How the points are linked:
tati χ rusu
tati λ godu
mipi χ niku
mipi λ lefa
pato χ mifo
pato λ vori
zofi χ siko
zofi λ vugo
lele χ kuna
lele λ kato
zolu χ loka
zolu λ rago
gani χ tati
gani λ peze
voma χ nibe
voma λ komu
siko χ zolu
siko λ dala
kato χ lafa
kato λ lele
guvu χ gibi
guvu λ zeri
midi χ vori
midi λ mifo
lefa χ take
lefa λ mipi
loda χ zofi
loda λ mete
rusu χ rago
rusu λ loka
reze χ guvu
reze λ saga
zivi χ fufa
zivi λ doge
dala χ vugo
dala λ siko
kuna χ komu
kuna λ nibe
rera χ goru
rera λ bize
leri χ lele
leri λ lafa
mete χ zivi
mete λ loda
lafa χ daze
lafa λ leri
peze χ pato
peze λ gani
disi χ rera
disi λ kelo
saga χ disi
saga λ reze
zeri χ saga
zeri λ guvu
bize χ kelo
bize λ rera
nibe χ kato
nibe λ kuna
loka χ godu
loka λ rusu
goru χ lebi
goru λ vanu
rago χ dala
rago λ zolu
dupe χ zeri
dupe λ gibi
doge χ loda
doge λ zivi
teki χ vanu
teki λ lebi
vanu χ bize
vanu λ goru
godu χ peze
godu λ tati
mifo χ vego
mifo λ midi
vori χ gani
vori λ pato
gibi χ voma
gibi λ dupe
giba χ mipi
giba λ take
fufa χ lefa
fufa λ niku
take χ teki
take λ giba
kelo χ reze
kelo λ disi
daze χ midi
daze λ vego
vego χ leri
vego λ daze
vugo χ mete
vugo λ zofi
lebi χ giba
lebi λ teki
komu χ dupe
komu λ voma
niku χ doge
niku λ fufa

The rows follow the links: the fewer symbols apart two points are, the more alike their rows tend to be.

Each row is also shifted at random along 5 hidden directions that mean nothing.

Some points, each with a row of numbers:
reze -> (358, -23, -23, 36, -15, 100, -66, 5, -40, 125, 31, 39, 65, 96, 46, 61, 15, 19, -30, -138, -31, -39, -7, 9, 77, -10, -50, 1, 61, -38, -124, 85, 19, -134, -42, -38, 73, 20, -56, -10, -54, 38, -52, 58, -71, -84, -29, -38, -56)
zolu -> (-20, 36, 9, -3, 12, -118, 94, 62, 40, -73, -40, -78, 90, -2, -13, 18, -1, 21, -42, 95, 132, -37, -17, 70, 83, 19, -20, -50, -13, -4, 75, -35, 21, 101, 47, -26, -91, -42, -20, 95, -17, -16, 2, -38, 56, 75, -16, 5, -32)
vanu -> (-89, 1, -67, -8, 1, -72, 86, -16, -17, 13, -60, -82, -43, -153, -88, 77, 65, -49, -6, 50, 34, 64, -16, -133, 26, 114, 38, -82, -25, 0, 5, 8, 22, 62, -29, -31, 14, 26, 50, -18, -68, -17, 69, 43, 127, 35, 110, 89, 52)
saga -> (21, 24, 43, 4, 34, 207, -212, 8, 75, -56, -84, -44, 135, 164, 86, -7, -78, 1, 21, 50, 19, -20, -12, 149, -50, -50, -160, 93, 44, -1, -22, -60, -90, -58, -80, -189, -14, 108, -9, 81, 105, 29, 79, -12, -36, 50, -22, 38, -198)
daze -> (62, 90, 27, -108, 48, -21, 78, -44, 34, -17, 79, -57, 29, 52, -86, -41, -70, 86, 93, -124, 107, -51, 106, 43, 103, -2, -70, 37, 63, -45, 89, 99, 97, -4, -15, 82, 83, -15, 73, -16, -23, -16, -49, 13, 32, -74, -19, 45, 92)
kuna -> (-13, 22, -53, 33, -69, -100, 10, -51, 8, -94, 21, 79, -55, -81, -10, -25, 113, -81, -25, 63, 37, 136, -19, -50, 34, 21, 77, -74, -50, 85, -86, -49, 36, 103, 35, -72, -27, 127, -27, -13, -66, -94, 51, 61, 5, 20, 22, 19, 9)
vori -> (-143, 26, -5, -19, 12, 46, -35, -39, 20, 22, -29, -74, 40, 17, -62, 57, 7, -13, 43, -24, 85, 42, 33, -29, 69, 60, -67, -10, 21, -35, -20, 44, 19, -4, -84, -105, 70, 99, 61, -4, -40, -7, 47, 57, 62, 3, 68, 89, -21)
mipi -> (-119, -52, 44, 18, -12, 27, -139, -44, -29, 83, 72, 67, 8, 154, -6, 22, 20, -17, 32, -50, 218, 97, 78, 23, 104, -3, 30, 29, -49, -84, -83, 96, 49, -103, -34, -228, 119, 183, 32, -88, -28, -18, -16, 33, -92, -22, -52, 39, -30)
rusu -> (-118, 8, 35, 128, -53, 47, 61, 6, 18, 131, 82, 25, 117, -5, 50, 77, 46, 54, -42, -249, -65, -58, 40, 64, 204, 36, -75, -53, 111, 30, -105, 45, 105, -72, -46, 30, 67, 27, -47, 74, -128, 68, -44, 53, -27, -202, 13, -126, -48)
komu -> (-99, 47, -7, 62, -45, 11, -92, -31, 37, -100, 26, 27, 73, 141, 52, -33, 63, -44, -11, 41, 134, 65, 1, 99, 77, -26, -47, -38, -12, 6, -103, -32, 24, 50, -4, -166, -10, 133, -43, 39, -31, -80, 4, 50, -61, 36, -37, -5, -116)
fufa -> (-161, -2, 14, -59, 21, -29, -44, -9, 34, -149, -56, 17, -78, -84, -6, -85, -34, -38, 37, 163, 12, 86, 10, -2, -120, -16, 48, 55, -82, 79, 93, -115, -61, 86, 21, -60, -79, 91, 37, 0, 94, -28, 107, -56, 33, 93, 6, 62, -6)
siko -> (87, 98, 29, -4, -3, -22, 29, 9, 62, -38, 73, -34, 174, 178, 18, -4, 0, 65, -14, -83, 198, -66, 46, 178, 203, -25, -115, -23, 70, -30, -23, 48, 93, 24, 21, -67, 14, 25, -34, 87, -45, -31, -81, 21, -36, -37, -90, -34, -68)
zofi -> (-85, 40, -59, 57, -58, -28, -31, -14, 34, -153, -68, -1, -14, -61, 42, -41, 84, -93, -50, 151, -65, 83, -77, -7, -68, -11, 20, -64, -35, 92, -37, -122, -50, 145, 22, -32, -102, 56, -44, 54, 1, -72, 71, 32, 18, 90, 31, 7, -65)
guvu -> (179, -74, -63, 55, -25, -64, 2, 62, -72, 36, -36, 33, -52, -29, 51, 37, 63, -66, -93, 122, -57, 12, -107, -68, -89, -12, 112, -59, -76, -13, -35, -39, -63, 8, 64, 5, -79, -96, -71, -18, 3, -1, -24, -14, -31, 100, -16, -32, -9)
gani -> (-168, 11, -31, 69, 7, 108, -32, -26, -14, 54, -46, -89, 33, 52, -4, 53, 25, -9, -5, -28, -99, -63, -56, -49, -38, 16, -77, -35, 63, -63, -68, 45, -31, -26, -72, 39, 67, -80, 13, -9, -20, 1, -24, 64, 20, 22, 68, 10, -17)
vugo -> (-254, -36, 52, 97, -25, -95, 95, 63, 8, 9, 69, 63, 48, 21, 67, -34, 5, 40, -70, -31, -38, -101, -17, 104, 31, -59, 45, -49, -8, 17, 28, -50, 32, 40, 90, 126, -77, -143, -77, 60, 2, 22, -95, -63, -60, -32, -93, -168, 14)
lefa -> (-189, 43, 42, -66, 23, -8, -19, -41, 64, -100, -4, -11, -14, -60, -47, -50, -43, -4, 71, 17, 61, 71, 81, 27, 15, 23, -23, 44, -7, 60, 83, -43, 31, 51, -19, -65, 4, 138, 73, 18, 35, -16, 81, -24, 48, -17, 24, 59, 9)
lafa -> (-13, 52, 6, -83, 71, -33, 12, -10, -5, -64, 20, -72, -16, 152, -45, -87, -81, 55, 60, 61, 92, -98, 18, 43, -86, -76, -28, 45, -1, -110, 104, 41, -19, 28, 46, 100, 15, -151, 46, -65, 79, -52, -107, -46, -20, 111, -77, 39, 77)
goru -> (22, -102, 5, -67, 83, -43, -23, 68, -76, 85, -74, -81, -31, 43, -46, 63, -67, -6, 4, 167, 163, -15, -27, -61, -94, 17, 77, 34, -110, -144, 107, 38, -79, -57, 21, -94, -4, -79, 33, -83, 73, 27, -10, -80, 32, 168, -12, 102, 22)
pato -> (-204, -61, 52, 3, 58, -30, 85, 50, -26, 131, 20, -52, 10, 25, -32, 37, -70, 70, 7, -54, 18, -119, 19, -8, -9, -3, 14, 11, 2, -101, 94, 76, 2, -63, 16, 112, 38, -183, 28, -34, 18, 77, -100, -61, 20, -7, -23, -34, 75)

Start, symbols taken left to right, then the point you end at.
Answers are names.
(-103, 16, 60, -26, 0, -81, 41, 18, 39, -80, 53, 52, -5, -8, 8, -80, -47, 36, 15, 8, 47, -11, 52, 81, 2, -56, 29, 36, -22, 51, 88, -44, 34, 55, 64, 60, -59, 0, -7, 28, 38, -2, -21, -62, -18, -16, -69, -40, 35)
χ λ χ χ => loda
(-151, -5, 89, -18, 43, -74, 102, 77, 58, 71, 16, -73, 125, -4, -34, 71, -71, 89, -5, -51, 179, -76, 84, 110, 164, 51, -36, 2, 26, -25, 125, 30, 77, -11, 9, -38, -22, -19, 22, 84, -25, 93, -22, -70, 54, -61, -25, -38, -16)
λ χ λ χ => godu
(55, 35, -29, 47, -44, 146, -100, -95, -28, -16, 63, 96, -51, 76, 55, -75, 47, -17, 31, -126, -190, 17, -15, -26, -62, -71, -41, 23, 71, 33, -144, 21, -19, -54, -45, 85, 91, 28, -18, -47, 1, -37, -33, 78, -90, -76, 6, -42, -5)
χ χ χ χ χ => saga
(-55, 92, -1, 60, 2, 36, 3, 12, 21, -68, 49, -40, 133, 234, 58, -51, -3, 45, -21, -16, 18, -138, -54, 139, 30, -91, -123, -27, 79, -71, -45, 24, 6, 48, 21, 90, -6, -148, -55, 56, 6, -64, -133, 17, -71, 52, -75, -64, -50)
χ λ χ => gibi
(187, 58, 47, -39, 16, 101, 41, 13, 88, -22, -19, -30, 74, -99, 24, 2, -76, 71, 17, -129, -149, -77, 38, 71, 41, 10, -127, 55, 121, 105, 61, -46, 21, -33, -48, 88, -30, 21, -12, 114, 14, 83, 54, -16, 44, -141, 30, -39, -39)
χ λ χ χ λ => zolu
(98, -23, 18, 36, 0, 104, -98, 20, -13, -38, 7, 77, -19, 111, 106, -100, -52, 10, -26, 27, -177, -79, -68, 63, -172, -138, -17, 66, 14, 1, -18, -60, -100, -42, 31, 116, -49, -127, -56, -5, 108, 12, -58, -47, -109, 37, -76, -87, -40)
χ λ χ χ χ => zeri
(131, -53, 19, -40, -12, 26, -54, -51, -35, 97, 68, 90, -63, -21, -33, 20, 0, 3, 55, -128, 61, 97, 89, -52, 70, 35, 46, 36, -13, 3, -58, 81, 61, -123, -34, -97, 113, 170, 41, -89, -47, 20, 29, 33, -31, -115, 9, 42, 31)
χ λ χ χ => midi
(-60, 66, -22, -57, 54, 54, 4, -42, -17, -2, -9, -114, 2, 111, -64, -22, -51, 38, 66, -18, -11, -91, 0, -26, -58, -11, -92, 23, 62, -115, 34, 73, -19, 5, -35, 105, 79, -129, 66, -54, 33, -41, -69, 26, 26, 61, 17, 59, 60)
λ χ λ => daze
(-34, 32, -39, 49, -50, -38, 11, -46, -17, -39, 57, 61, -47, 23, 7, -46, 94, -34, -7, -32, -34, 33, -17, -33, 10, -22, 34, -52, 2, 20, -96, 21, 35, 45, 32, 51, 34, -1, -22, -39, -42, -71, -41, 63, -42, -9, -6, -31, 35)
χ χ χ λ => dala
(-79, -33, 61, 8, 44, 81, 13, -9, -31, 164, 88, 5, 28, 133, -9, -3, -81, 107, 46, -213, -34, -132, 61, 22, 27, -48, -41, 50, 76, -110, 4, 135, 40, -153, -22, 138, 134, -133, 25, -63, 3, 75, -149, -18, -57, -111, -55, -62, 69)
λ χ λ χ => mifo
(-154, -68, 85, -15, 60, 57, -99, 55, 27, 64, -47, -60, 109, 101, 19, 64, -97, 38, 11, 49, 207, -8, 50, 104, 50, 12, -50, 64, -34, -73, 70, 10, -32, -86, -34, -212, 11, 83, 30, 34, 54, 76, 35, -74, 4, 49, -39, 43, -105)
λ χ λ χ => rera
(-457, -108, 62, 42, 36, 20, -72, 53, 30, 13, -119, -56, 22, -64, 22, 43, -46, -29, -14, 159, 28, 31, -24, -7, -90, 29, 31, 32, -81, 3, 90, -85, -90, -9, -24, -152, -66, 49, 32, 42, 82, 84, 107, -97, 58, 101, 47, 25, -84)
λ χ χ => rusu
(110, -46, 3, 46, -38, -9, 6, 33, -9, 5, 16, 89, -27, -55, 68, -23, 14, -19, -57, -3, -111, -1, -42, 17, -37, -39, 56, -9, -15, 72, -24, -65, -25, 1, 51, 41, -76, -22, -77, 25, 12, 32, 8, -29, -51, -32, -30, -100, -21)
χ χ λ λ => nibe
(-256, 50, 23, 17, 30, 187, -105, -78, 37, -4, -26, -79, 58, 106, 4, -14, -37, 1, 67, -65, -63, -42, 11, 19, -41, -19, -142, 44, 77, -41, -43, 38, -30, -39, -110, -11, 98, 28, 58, 16, 38, 2, 4, 41, 10, -6, 59, 46, -47)
χ λ λ χ => bize
(-150, -31, -34, 40, -33, -40, 6, -39, -57, 15, 25, 57, -105, -33, -6, -21, 63, -48, 5, 6, -67, 43, -23, -100, -64, -12, 91, -36, -38, -12, -57, 19, -6, 9, 27, 71, 28, -39, 3, -84, -16, -39, -34, 25, -27, 14, 28, -18, 79)
χ λ λ λ => kato
